Below are the code and all the weights of a small trained network. Each question names an input and a class and asks about switching units off, where a switched-off unit gives its printed mean instead of its output.

import numpy as np


def w(rows, s, z=0):
    codes = np.array(rows[::2]) - 128.0
    scale = np.full(codes.shape[1], s)
    scale[-1] = z or s
    return codes * scale


def norm(h):
    return h / np.sqrt((h * h).mean(-1, keepdims=True) + 1e-5)


def f(y):
    return y / 2 * (1 + np.tanh(0.7978845608 * (y + 0.044715 * y**3)))


def log_softmax(a):
    a = a - a.max(-1, keepdims=True)
    return a - np.log(np.exp(a).sum(-1, keepdims=True))


def net(x, mask):
    res = np.array(x, float).reshape(1, 4) / 4 @ E
    u = 0
    for l in range(2):
        y = f(norm(res) @ A[l][:, :-1].T + A[l][:, -1])
        res = res + np.where(mask[u : u + 4], y, B[l][:, -1]) @ B[l][:, :-1]
        u += 4
    return log_softmax(norm(res)[-1] @ U[:, :-1].T + U[:, -1])


A, B = {}, {}
E = w([
[231,69,132,170,120,17,136,136,251,99],'x0',
[193,200,105,23,139,91,109,169,146,10],'x1',
[138,125,124,127,112,131,132,129,122,129],'x2',
[137,140,130,138,133,128,124,133,125,128],'x3',
],0.0013)
A[0] = w([
[158,47,154,203,116,112,140,137,228,153,6],'L0N1',
[125,180,95,35,140,151,123,147,50,57,110],'L0N2',
[153,53,178,250,172,80,189,142,184,160,84],'L0N3',
[120,153,142,122,81,80,140,162,165,77,45],'L0N4',
],0.0022,0.0011)
B[0] = w([
[190,126,49,77,93,101,142,5,108,158,203],'L0N1',
[139,98,122,92,71,55,90,76,110,206,235],'L0N2',
[130,71,109,93,29,86,40,93,94,147,251],'L0N3',
[93,172,61,93,123,194,174,76,141,134,124],'L0N4',
],0.0033,0.0015)
A[1] = w([
[135,224,109,42,147,149,92,130,96,93,97],'L1N1',
[187,146,79,107,146,121,182,125,251,48,74],'L1N2',
[114,186,112,51,130,166,125,122,104,127,35],'L1N3',
[98,103,146,146,91,189,61,113,97,129,249],'L1N4',
],0.0031,0.0015)
B[1] = w([
[173,23,83,154,58,77,131,25,124,159,213],'L1N1',
[25,204,241,155,193,162,210,157,101,117,203],'L1N2',
[221,66,103,213,83,79,84,103,252,134,153],'L1N3',
[120,137,167,98,166,155,145,210,129,64,249],'L1N4',
],0.0032,0.002)
U = w([
[50,125,184,144,190,236,109,252,67,137,162],'0',
[189,59,53,108,37,74,74,35,122,169,185],'1',
[108,240,214,134,194,84,248,109,197,51,146],'2',
[185,194,55,192,192,190,105,151,206,118,15],'3',
[164,195,2,200,194,185,114,168,221,113,3],'4',
],0.0076,0.0054)

Each question gives the input, the list of numbers given to net, and the class t.
The units are the neurons (one row each of A and B). Each row of codes is followed by its name. A weight is (code - 128) times the scale printed after its matrix; where a second scale follows, it is the last column's (A, B and U).
mask holds one flag per neuron, layer by layer. A switched-off neuron (its flag False) gives its mean, the last column of its row in B, instead of its output. The means were averaged over made-up inputs and are rounded, as every weight is.
A unit's drop is (log p(t) with every unit on - log p(t) with that unit switched off) / (log p(t) with every unit on - log p(t) with every unit switched off).
most important unit: the unit with the biggest drop
k most important neurons: the k neurons with the biggest drops, biggest first
k most important neurons of layer l: the k neurons of layer l with the biggest drops, biggest first
drop when u is switched off: that unit's drop, to one decimal
input [4,1,-8,7], class 2: most important unit -> L0N2
input [-8,2,8,-3], class 1: 2 most important neurons -> (L1N1; L1N3)
input [0,-2,-6,-8], class 0: 3 most important neurons of layer 1 -> (L1N1; L1N4; L1N3)
input [-2,7,-2,7], class 1: 2 most important neurons -> (L1N1; L0N2)
input [8,2,-4,3], class 2: 2 most important neurons -> (L1N2; L0N2)
input [0,-4,2,-8], class 0: 3 most important neurons -> (L1N1; L0N2; L1N4)
input [-2,0,-3,3], class 0: 2 most important neurons of layer 0 -> (L0N1; L0N4)
input [-8,2,0,-8], class 1: 3 most important neurons -> (L1N1; L1N3; L1N2)
input [1,3,-6,7], class 2: 2 most important neurons -> (L1N2; L0N3)
input [8,7,1,8], class 2: drop when L1N2 is switched off -> 0.6
input [7,5,3,-7], class 2: drop when L1N2 is switched off -> 0.5
input [4,2,3,3], class 2: drop when L1N2 is switched off -> 0.8
